In the rows, zero is written as 128.
Each row of numbers stands for one element and depends on some of the facts below. Use the named rows to name the rest.

Known rows:
[124  95 157 109 181 130 134  84 113 155  90  81  88  63 156 182 143 133
 116  83 154 107 154 149 132 172 137] -> dudritrak
[ 94  89 134 128 176 119 123 119 104 153  84 105  74  99 137 134 158 121
 119 119 157 103 130 156  99 130 107] -> kloklem
[105 121 124 145 178 138 152  81 128 137 117  95  70  82 151 118 144 164
 107  91 161  83 152 164 118 151 155] -> paplo
[ 93 100 168 114 141 106  83  95 148 129 108  86  65 107 116 148 159 128
 111  88 127 105 116 136  95 136 104] -> foro
[ 82 111 152 136 151 129 115  96 142 150  99  87  79  97 135 135 146 120
  99  92 158 107 118 129  99 136 135] -> logrulok
[ 98 124 114 132 169 186 132 116  92 178 104 117  29 103 164 149 109 155
 139 142 169  83 130 185 106 138 173] -> tage
[ 93  91 156 127 147 108 105  92 145 139  89  86  83  98 137 133 155 108
 103  87 149 117 112 130  91 133 114] -> gogur
[121  94 156 107 180 130 134  81 115 150  93  82  91  64 158 182 146 133
 113  80 156 106 151 148 130 170 134] -> skefen
[112 104 148 151 172 104 140  70 132 124  92  86  85  90 128 103 152 139
  75  88 136  96 144 152 113 158 118] -> flegre
[ 87 142 130 119 152 172 130 117 160 179 137 105  53  82 172 145 140 154
 137 101 206  84 121 153 113 141 168] -> tronar
[101 111 143 136 160 136 115 119 125 160  94  92  68 104 128 136 154 120
 100 112 163 107 108 152  97 149 114] -> zifo
[124  96 154 109 181 132 136  83 112 149  94  80  88  63 155 181 145 133
 113  79 156 107 152 148 129 174 136] -> nutan
[ 99  95 136 149 190 123  96  82 107 144 105  80  57  81 128 116 146 123
  81 103 158  87 138 124 126 137 132] -> flumir
[ 82 109 104 118 155 167 135 115 131 165 127 111  53  85 168 155 139 155
 151 107 185  93 143 155 114 120 168] -> kosestom
[ 94 107 171 142 143 126 106  88 115 138  61  99  63 114 147 138 131 108
  86 119 133 114 120 148  98 129 125] -> beklos
[124  95 157 110 183 130 132  82 116 156  94  79  88  65 154 180 149 134
 111  81 155 106 155 150 130 169 136] -> gruseflek
[122  95 153 108 181 129 131  80 113 154  91  81  85  62 154 184 143 133
 110  83 156 106 152 146 127 170 137] -> kogil
[124  90 123 128 173 129 133 101 137 143 104  65  69  99 132 113 142 135
 104  79 140  97 102 163  87 178 115] -> troklus
[119  93 152 112 181 130 141  80 113 154  94  80  93  65 157 177 148 128
 115  81 166 107 152 147 129 171 137] -> detu
[ 89  98 158 136 166 128 117 117 122 142  80  95  83 104 116 129 158 115
  88 108 151 108 115 144  87 140 105] -> kudre
[ 96 112 122 146 156 142 127 113 123 167 101  93  71  99 123 138 150 124
 110 115 158 105 115 152  97 148 136] -> stavusur

Some facts about the elements:
stuzabrul	biri	nusos; logrulok	biri	napu; paplo	biri	deto; tevu	biri	gaduk; bodrel	biri	malor; vumum	biri	plafen; dudupli	biri	temil; kledra	biri	roril
mefim	biri	bodrel; satror	biri	gelu; zapur	biri	zugu; flegre	biri	trugos; kazom	biri	lople; fimo	biri	paplo; brodruk	biri	kosestom; deto	biri	ratrum
trugos	biri	fleplir; briflir	biri	radasek; zitipim	biri	tratok; lople	biri	draskik; mekel	biri	dudruple; stavusur	biri	lemo; zufom	biri	skastik; bizotem	biri	mozo
zudu	biri	tevu; gogur	biri	tevum; foro	biri	bizotem; gotrek	biri	vozi; fibeklam	biri	zifo; fleplir	biri	tribun; flitu	biri	gotrek; riklokli	biri	druden
lusa	biri	zitipim; sisku	biri	flumir; beklos	biri	lusa; tratok	biri	brefus; klubok	biri	ragran; klozon	biri	zisulem; tufam	biri	satror; kloklem	biri	zufom
stava	biri	logrulok; gaduk	biri	puplil; vozi	biri	kostam; fatrum	biri	stefom; bulek	biri	mipe; grustiskis	biri	kamok; kudre	biri	floflik; brazase	biri	mefim
stopen	biri	redre; fota	biri	kloklem; mozo	biri	brazase; stiklosu	biri	bretral; batogo	biri	dudupli; puplil	biri	replos; bule	biri	mivur; plafen	biri	stuzabrul
tage	biri	sezik; lemo	biri	stopen; floflik	biri	kazom; roril	biri	fimo; plofon	biri	troklus; zifo	biri	voflak; sezik	biri	tudigal; dudruple	biri	klogrek
bretral	biri	bufavi; stukor	biri	buflu; kostam	biri	brodruk; replos	biri	pleski; kotror	biri	grutran; tribun	biri	tasun; mipe	biri	stavusur; grutran	biri	zapur
skastik	biri	lerak; troklus	biri	tufam; tasun	biri	tronar; brefus	biri	tage; stuzabrul	katren	599; bodrel	katren	737; vumum	katren	449; dudupli	katren	979
kledra	katren	789; mefim	katren	354; tevum	katren	789; druden	katren	684; gelu	katren	751; kazom	katren	490; fimo	katren	576; brodruk	katren	449
deto	katren	354; buflu	katren	354; mivur	katren	737; trugos	katren	737; briflir	katren	185; temil	katren	354; zitipim	katren	581; lople	katren	449
mekel	katren	576; stavusur	katren	979; zufom	katren	591; bizotem	katren	185; zudu	katren	287; gotrek	katren	684; radasek	katren	449; fibeklam	katren	287
fleplir	katren	684; flitu	katren	354; grivu	katren	489; flumir	katren	489; klogrek	katren	884; lusa	katren	287; lerak	katren	489; sisku	katren	449
tratok	katren	737; klubok	katren	354; klozon	katren	684; kloklem	katren	751; vozi	katren	979; fatrum	katren	489; bulek	katren	884; stefom	katren	684
grustiskis	katren	789; kudre	katren	751; redre	katren	287; tronar	katren	490; ratrum	katren	449; mozo	katren	979; stiklosu	katren	576; batogo	katren	449
bule	katren	884; plafen	katren	354; kamok	katren	287; zisulem	katren	354; tage	katren	979; floflik	katren	684; roril	katren	684; napu	katren	354
lubredri	katren	884; plofon	katren	576; zifo	katren	591; sezik	katren	449; dudruple	katren	591; bretral	katren	581; stukor	katren	446; replos	katren	684
tudigal	katren	591; tribun	katren	789; mipe	katren	185; skastik	katren	599; troklus	katren	449; tasun	katren	489; brefus	katren	446; logrulok	kuzadra	girur
paplo	kuzadra	girur; tevu	kuzadra	plasefi; vumum	kuzadra	klugum; kledra	kuzadra	flumir; mefim	kuzadra	skastik; tevum	kuzadra	bizotem; satror	kuzadra	zisulem; druden	kuzadra	lustus
flegre	kuzadra	nutan; gelu	kuzadra	nutan; kazom	kuzadra	skastik; deto	kuzadra	kogil; buflu	kuzadra	monam; draskik	kuzadra	skastik; briflir	kuzadra	fimo; zitipim	kuzadra	flututros
lople	kuzadra	puplil; mekel	kuzadra	bripli; stavusur	kuzadra	puplil; bizotem	kuzadra	bibrok; zudu	kuzadra	bizotem; gotrek	kuzadra	detu; fibeklam	kuzadra	monam; fleplir	kuzadra	radasek
flitu	kuzadra	fipe; riklokli	kuzadra	klogrek; flumir	kuzadra	temil; lusa	kuzadra	temil; ragran	kuzadra	plasefi; lerak	kuzadra	tretru; sisku	kuzadra	klubok; beklos	kuzadra	detu
klubok	kuzadra	vunil; tufam	kuzadra	tretru; fatrum	kuzadra	gritruk; stefom	kuzadra	kluklizel; kudre	kuzadra	totorus; brazase	kuzadra	trosti; redre	kuzadra	drativok; tronar	kuzadra	zugu
batogo	kuzadra	gritruk; puplil	kuzadra	traves; bule	kuzadra	lubredri; bufavi	kuzadra	traves; plafen	kuzadra	lubredri; tage	kuzadra	vunil; napu	kuzadra	fipe; lubredri	kuzadra	totorus
zifo	kuzadra	lustus; sezik	kuzadra	gritruk; bretral	kuzadra	flumir; stukor	kuzadra	nedin; kostam	kuzadra	bretral; replos	kuzadra	lubredri; tudigal	kuzadra	lubredri; mipe	kuzadra	flututros
grutran	kuzadra	skefen; stuzabrul	lobrik	tresul; logrulok	lobrik	monam; paplo	lobrik	klozel; tevu	lobrik	detu; bodrel	lobrik	kluklizel; vumum	lobrik	tresul; dudupli	lobrik	gruseflek
kledra	lobrik	klozel; mefim	lobrik	kluklizel; tevum	lobrik	kebes; satror	lobrik	zafle; druden	lobrik	drativok; zapur	lobrik	girur; flegre	lobrik	bibel; gelu	lobrik	zafle
kazom	lobrik	tretru; fimo	lobrik	klozel; brodruk	lobrik	fipe; deto	lobrik	klozel; buflu	lobrik	vunil; mivur	lobrik	dudritrak; trugos	lobrik	bibel; draskik	lobrik	tretru
briflir	lobrik	trosti; temil	lobrik	gruseflek; zitipim	lobrik	flututros; lople	lobrik	tretru; mekel	lobrik	skefen; stavusur	lobrik	klise; zufom	lobrik	lustus; bizotem	lobrik	kluklizel
zudu	lobrik	detu; gogur	lobrik	kebes; foro	lobrik	kluklizel; gotrek	lobrik	fipe; pleski	lobrik	detu; radasek	lobrik	trosti; fibeklam	lobrik	nedin; fleplir	lobrik	bibel
flitu	lobrik	fipe; grivu	lobrik	meskuflos; riklokli	lobrik	drativok; flumir	lobrik	bibrok; klogrek	lobrik	skefen; lusa	lobrik	flututros; ragran	lobrik	totorus; lerak	lobrik	lustus
sisku	lobrik	bibrok; kosestom	lobrik	fipe; beklos	lobrik	flututros; tratok	lobrik	flututros; klubok	lobrik	totorus; klozon	lobrik	nutan; tufam	lobrik	zafle; kloklem	lobrik	lustus
stava	lobrik	monam; gaduk	lobrik	detu; vozi	lobrik	fipe; fatrum	lobrik	zutru; bulek	lobrik	klise; stefom	lobrik	zutru; zugu	lobrik	girur; grustiskis	lobrik	betrin
kudre	lobrik	tretru; brazase	lobrik	kluklizel; stopen	lobrik	klise; redre	lobrik	klise; traves	lobrik	plasefi; tronar	lobrik	bibel; ratrum	lobrik	klozel; fota	lobrik	lustus
mozo	lobrik	kluklizel; stiklosu	lobrik	kogil; batogo	lobrik	gruseflek; puplil	lobrik	detu; bule	lobrik	dudritrak; nusos	lobrik	tresul; bufavi	lobrik	kogil; plafen	lobrik	tresul
kamok	lobrik	betrin; zisulem	lobrik	nutan; tage	lobrik	flututros; lemo	lobrik	klise; floflik	lobrik	tretru; roril	lobrik	klozel; napu	lobrik	monam; voflak	lobrik	nedin
lubredri	lobrik	bripli; plofon	lobrik	zafle; zifo	lobrik	nedin; sezik	lobrik	flututros; dudruple	lobrik	skefen; bretral	lobrik	kogil; stukor	lobrik	vunil; kostam	lobrik	fipe
replos	lobrik	detu; kotror	lobrik	girur; tudigal	lobrik	flututros; tribun	lobrik	bibel; mipe	lobrik	klise; grutran	lobrik	girur; skastik	lobrik	lustus; troklus	lobrik	zafle
tasun	lobrik	bibel; malor	lobrik	kluklizel; brefus	lobrik	flututros; stuzabrul	bruzim	b; logrulok	bruzim	c; paplo	bruzim	f; tevu	bruzim	f; bodrel	bruzim	b
vumum	bruzim	d; dudupli	bruzim	e; kledra	bruzim	a; mefim	bruzim	b; tevum	bruzim	a; satror	bruzim	b; druden	bruzim	e; zapur	bruzim	e
flegre	bruzim	f; gelu	bruzim	b; kazom	bruzim	a; fimo	bruzim	d; brodruk	bruzim	c; deto	bruzim	b; buflu	bruzim	c; mivur	bruzim	a
trugos	bruzim	a; draskik	bruzim	f; briflir	bruzim	e; temil	bruzim	a; zitipim	bruzim	a; lople	bruzim	b; mekel	bruzim	c; stavusur	bruzim	b
zufom	bruzim	b; bizotem	bruzim	f; zudu	bruzim	d; gogur	bruzim	c; foro	bruzim	c; gotrek	bruzim	a; pleski	bruzim	b; radasek	bruzim	e
fibeklam	bruzim	e; fleplir	bruzim	a; flitu	bruzim	a; grivu	bruzim	b; riklokli	bruzim	c; flumir	bruzim	d; klogrek	bruzim	d; lusa	bruzim	a
ragran	bruzim	a; lerak	bruzim	a; sisku	bruzim	c; kosestom	bruzim	b; beklos	bruzim	b; tratok	bruzim	e; klubok	bruzim	f; klozon	bruzim	d
tufam	bruzim	b; kloklem	bruzim	e; stava	bruzim	a; gaduk	bruzim	c; vozi	bruzim	b; fatrum	bruzim	a; bulek	bruzim	a; stefom	bruzim	f
zugu	bruzim	c; grustiskis	bruzim	b; kudre	bruzim	b; brazase	bruzim	d; stopen	bruzim	e; redre	bruzim	d; traves	bruzim	a; tronar	bruzim	c
ratrum	bruzim	a; fota	bruzim	b; mozo	bruzim	c; stiklosu	bruzim	c; batogo	bruzim	c; puplil	bruzim	c; bule	bruzim	c; nusos	bruzim	a
bufavi	bruzim	c; plafen	bruzim	d; kamok	bruzim	e; zisulem	bruzim	b; tage	bruzim	e; lemo	bruzim	c; floflik	bruzim	b; roril	bruzim	b
napu	bruzim	b; voflak	bruzim	b; lubredri	bruzim	c; plofon	bruzim	b; zifo	bruzim	b; sezik	bruzim	b; dudruple	bruzim	a; bretral	bruzim	f
stukor	bruzim	a; kostam	bruzim	c; replos	bruzim	a; kotror	bruzim	b; tudigal	bruzim	a; tribun	bruzim	a; mipe	bruzim	c; grutran	bruzim	c
skastik	bruzim	f; troklus	bruzim	a; tasun	bruzim	e; malor	bruzim	f; brefus	bruzim	e

Which element is each row?
No name comes twice in this set of rows, the named rows included.
[113  84 124 137 173 130 120 111 107 159  89 101  68  95 126 134 156 114
 114 122 150 105 124 160 104 136 113] : dudupli
[ 95 116 111 138 165 159 127 124 119 178 113  94  61 102 126 141 140 137
 120 119 166  97 110 166  89 151 140] : lople
[ 94 133 106 126 163 203 133 125 106 189 119 110  23 106 168 155  97 163
 147 125 172  77 110 190  97 151 186] : sezik
[107 100 110 126 193 137 158  97 112 141 115  83  65  87 141 120 132 166
 124  84 144  78 139 178 100 168 142] : skastik
[ 79 101 153 125 206 136 129 113 106 144  81 109  89  83 111 117 149 140
  92  96 148  78 122 149  86 145 120] : plafen
[116  95 121 129 159 155 115 106  96 162  83 111  40  97 157 143 120 135
 129 135 146  94 123 179 109 135 153] : tratok
[ 95  94 128 130 164 131 122 105 112 146  96 111  70  90 145 141 158 126
 124 122 160 100 146 156 115 118 126] : zapur
[112 103 152 130 154 120 138  90 133 132 101  77  77  73 152 125 145 154
 126  71 150 113 133 151 103 160 145] : traves
[ 65 132 133 112 175 157 115 132 110 156 133 104  47 113 119 170 143 175
 145 108 161  84 136 162  85 141 142] : mefim
[111 132 151 135 160 131 141  89 161 148 115  85  65  91 159 114 148 151
 101  83 168  89 126 160 106 161 127] : kazom

Now the same elements, written a new way:
Named rows:
[146 130 122  97 118 149 118 146 109 159 129 137 120 105 174 155 135 146
  97 123 126 157 110 143  51  75 136 139 121  79 147 118 145 142 115 165
 179 127] -> briflir
[130 150 143 113 126  92 134  99 118 102 129 156 136 125 154  96 140 149
 131 117 146 127 125 134 153 165 143 122 146 140 103 153 105 112 137 113
 139 166] -> trosti
[133 145 141 122 127  91 130 103 124 113 132 154 134 128 148  91 140 150
 130 123 141 131 119 136 159 157 149 118 149 136 105 157 112  99 127 119
 143 165] -> gruseflek
[163 130 122 134 136 118 138 125 113 143 141 130 124 110 111 161 110 121
 131 104 122 108 146 126  95 120 127 144 118 117 149 125 148 113 143 127
 148 110] -> floflik
[155 137 121 124 131 133 140 156 114 140 144 144 112 131 137 155 113 108
 133 117 122 124 145 117  94 127 118 162 109 135 124 141 137 132 144 138
 154 106] -> zisulem
[179 124 123 123 147 143 111 111 146 196 142 135 123 103 140 160 101 130
 120 117 139 121 136 143  53 103 169 135 125 111 136 114 115 127 125 147
 163 119] -> stukor
[133 119 127 142 139 128 147 155 114 130 129 135 108 138 106 148 131  96
 145 134 113 100 142 124 139 135 107 148 106 147 127 143 155 121 134 132
 128 102] -> zufom
[141 125 127 119 118 132 150 152  78 107 132 144  98 111 123 151 142 133
 119 114 120 131 130 141  75  74 100 148 120  83 164 128 159 116 145 156
 165  96] -> kloklem
[166 135 118 107 129 127 103 114 149 177 143 121 158 106 148 178  93 121
 113 101 142 137 134 115  72 118 160 124 124 117 138 120 126 141 122 115
 153 140] -> plofon
[162 128 119 130 132 120 136 128 111 144 144 130 121 112 115 163 107 117
 128 113 127 109 145 124  94 118 125 144 115 122 147 135 147 111 140 132
 142 105] -> roril
[109 128  88 145 107 112 133 161 124  97 146 122 148 124 111 128 146 127
 121 140 114 138 131 117 165 143 105 117 105 105 155 136 180 127 123 120
 130 127] -> bufavi
[150 101 123 165 147 125 141 127 124 135 138 133 109 123  73 133 122 107
 146 128 124  90 149 130 137 131 125 140 117 140 149 129 151 100 134 133
 123  86] -> fleplir
[164 121 125 130 142 135 132 141 132 163 146 148 103 125 115 156 118  97
 134 127 127 109 147 122 100 124 138 164 114 145 135 133 138 124 131 136
 152 107] -> dudruple
[133 147 141 119 129  92 127 104 125 114 131 152 131 121 146  93 138 152
 129 124 142 129 117 140 158 155 151 116 146 136 112 153 110 106 128 123
 140 170] -> kebes
[ 80 126 115 135 100 124 136 152 111  67 124 109 148 152 112 128 139 122
 130 133 119 141 128 100 178 140  87 109 117 126 135 126 139 150 143 106
  94 123] -> zugu
[168 151 163 124 158 159 149 133 134 114 139  91  82  99 137 149  82 108
 133 147 102 137 104 150  71 117 127 153 106 145 139 158 188  85 121 127
 135 144] -> plafen
[ 26  97 137 121 150 149 127 121 147 163  91  71 121 148  97  95 146 127
 179 169 110 113 106 124 167 125 109 104 164 132 106 101  79 181  62 136
  20  88] -> sezik
[145 128 116 100 115 127 107 126 124 159 134 130 147  95 159 162 129 137
  89 110 137 157 117 135  67  89 145 122 126  83 158 110 152 140 105 137
 168 146] -> fibeklam
[ 95  87 160 167 141 151 148 136 109 123  98 110 106 165  80 107 134 154
 168 150 109  96  98 154 133  89  84  96 153 104 116 108  98 129 132 165
  59  58] -> gelu
[155 112  93 152 115 131 111 133 142 141 154 140 126 107 108 133 128 113
  94 138 147 141 165 119 135 133 158 136 113 130 165 107 142 131 133 120
 171 116] -> tevu
[130 146 149 117 118  90 135 104 119  96 131 160 143 129 157 107 135 143
 125 112 154 136 129 128 158 163 146 117 156 146  99 158 103 118 147 116
 134 160] -> detu

Rows to name:
No name comes twice in this set of rows, the named rows included.
[173 129  97 149 144 136 111 124 157 147 159 130 138 110 114 131 104 104
 124 128 131 125 157 125 120 151 157 138 114 139 144 120 145 112 132 131
 152 125] : ragran
[ 66 102 148 168 103 151 108 118 196 113  68 111 137 180  74  79 158 138
 154 158 146 128 105 115 176 119 108  88 127 133 123  32  45 195 139 115
  60 123] : malor
[ 93 106 133 160 112 145 140 161 121 101 127 145 113 159  90 117 149 107
 135 143 139 134 151 102 164 136 110 141 129 158 117 110 101 160 160 136
 111  78] : skastik
[ 95  86 153 163 145 160 122 141 148 137  98 117 116 170  75 112 128 127
 161 163 125  99 107 132 166 125 115 107 144 152 103 109  98 142 108 138
  65  78] : lerak
[176 140 108 127 139 144  99 112 167 171 151 131 157 102 149 145  93 125
 110 110 150 147 155 122  72 133 180 134 126 129 139 116 115 140 137 125
 160 139] : stava
[ 80  81 126 175 110 148 105 128 155 117 109 110 138 155  68 100 149 133
 124 165 151 131 124 120 195 129 131  94 145 137 132  82  99 157 121 125
  85  92] : draskik
[112 101 124 169 139 145 125 130 153 106 132 112 137 146  82 104 115 104
 146 138 130 113 146 116 172 158 125 119 126 161 125 112 124 129 141 122
  85 104] : nusos
[143 129  84 106 155 158 127  65 110 183 143  88  93 110 126 123 117  97
 110 120  83  93 209 120 124 124 145 170 114 134 141 109 133 110 118 141
 141 132] : lusa
[176 114 115 145 143 126 131 122 124 160 147 141 113 109  96 155 110 107
 130 119 131 106 149 134  98 124 148 143 119 127 150 125 149 105 131 134
 149 100] : gotrek
[157 126 123 118 117 144 112 139 135 186 140 153 120 106 148 163 131 124
  99 125 156 151 142 124  64  95 165 151 128 112 140 107  99 158 133 151
 188 109] : klubok
[103 121  96 129 163 124 141 114 136 166 146 110  99  98  88 121 141  87
 162 146 107  98 180 110 151 158 137 163 122 157 147 127 148 129  93 127
 108 111] : zitipim

The same elements again, as new rows of numbers:
Some elements and their rows:
[114 137 127 127 138 120 110 105 128 177 102 133 137 163 127 123  44 134
 127 105 171 119 127 118 135 129] -> mozo
[139  97 135 124 125 144 144 135 133 133 137 135 118 144 117  91 115 110
 136 122  99 126 131 133 118 115] -> voflak
[128 132 131 129 134 123 115 120 125 127 120 112 127 115 127 136 150 134
 138 132 129 134 125 123 134 135] -> grutran
[135 143 121 137 131 117 143 131 143 111 117 145 119 162 156 128 149 122
  96 145 151 151 123 132 135 135] -> kotror
[122 127 132 131 116 117 127 129 121 119 124 124 130 132 118 132 129 133
 122 127 118 126 135 143 125 136] -> totorus
[134 147 120 123 135 133 130 129 137 126 131 133 124 121 133 139 125 132
 112 126 135 137 121 123 129 129] -> fleplir
[125 147 131 138 137 110 118 118 128 132 111 116 127 129 144 148 163 133
 122 134 153 137 127 133 138 146] -> gogur
[127 105 124 119 119 142 130 137 121 138 133 124 132 115 117 127  95 121
 174 127  90 118 135 109 119 116] -> tevum
[128 154 108 137 136 115 127 134 143 132 120 136 125 131 150 152 136 131
  85 134 159 141 120 126 132 138] -> bulek
[133  96 133 122 128 144 138 137 141 127 143 137 116 146 112  82 139 116
 111 121 112 118 126 138 122 112] -> zisulem
[126 112 130 118 124 141 119 127 122 139 144 107 137 102 110 119 109 131
 159 113  90 113 129 124 122 116] -> draskik
[129 123 134 129 116 114 125 132 122 115 124 126 134 126 122 127 127 131
 128 131 121 126 133 140 125 134] -> kogil
[128 105 119 133 136 126 111 131 130 175 123 101 123 115 119 130 130 119
 152 121 107 120 133 113 123 131] -> brodruk
[132 125 135 128 117 117 125 135 124 118 122 126 134 127 120 125 134 133
 134 129 127 125 136 139 127 134] -> trosti
[113 116 141 115 119 138 111 103 124 173 124 120 150 148 111 102  29 125
 152  98 124  96 132 135 127 101] -> malor
[118 144 113 135 144 112 109 133 125 133 106 120 126 126 138 155 155 138
 127 146 148 137 126  98 139 146] -> batogo
[129 152 134 131 137 113 122 114 119 125 109 121 129 117 141 154 148 134
 139 141 134 144 124 120 142 144] -> mekel
[123 137 109 137 132 121 129 141 133 143 116 130 127 138 144 152 120 129
 112 136 140 132 130 117 126 132] -> troklus
[131 165 110 133 123 124 130 133 132 138 111 130 126 125 154 159 141 132
 113 154 141 138 124 103 133 138] -> kledra
[134 142 134 134 133 126 131 116 124 149 144 118 139 122 140 128 130 125
 149 129 102 134 125 134 128 138] -> fimo
[114 115 132 119 132 135 126 118 147 126 119 150 128 176 120  71  68 129
 114 119 155 114 115 123 134  99] -> mefim

Which element is each row?
No name comes twice in this set of rows, the named rows included.
[137 107 138 118 130 141 119 117 120 154 133  97 126 100 108 122 134 121
 170 117  82 125 131 116 123 129] : tronar
[128 101 140 119 132 137 116 120 121 141 131 103 127 103 107 109 126 127
 166 120  97 116 131 120 126 120] : bufavi
[122 127 140 124 116 114 117 116 126 133 110 131 146 156 119 107  66 134
 138 120 153 113 131 135 132 122] : kluklizel
[114 157 113 134 142 111 112 120 122 126 101 116 118 137 125 147 165 139
 105 136 153 141 116 112 137 146] : bule
[124 152 119 129 135 124 138 128 149  92 125 145 112 153 139 116 177 128
  80 145 157 145 111 135 137 126] : kudre
[134 129 120 132 125 130 130 131 129 155 132 117 132 121 138 141 104 117
 136 132 108 129 132 118 124 126] : tribun
[110 151 135 129 134 108 110  97 130 155  98 123 141 161 138 131  76 133
 119 123 185 122 124 127 143 128] : foro
[145 125 147 117 116 165 134 120 112 163 150 140 132 122 109 116 107 127
 160 127  85 113 130 123 123 137] : flumir
[115 149 123 131 137 125 118 117 125 118 135 128 124 138 121 123 183 138
 109 131 123 129 108 133 132 129] : plafen
[124 159 116 131 138 119 121 126 147 101 129 122 125 121 144 135 164 137
  89 142 156 136 113 133 138 128] : flitu
[112  87 121 134 135 153 150 155 117 124 129 157 114 140 126 145 144 118
 147 130 149 110 134 101 119 113] : sezik

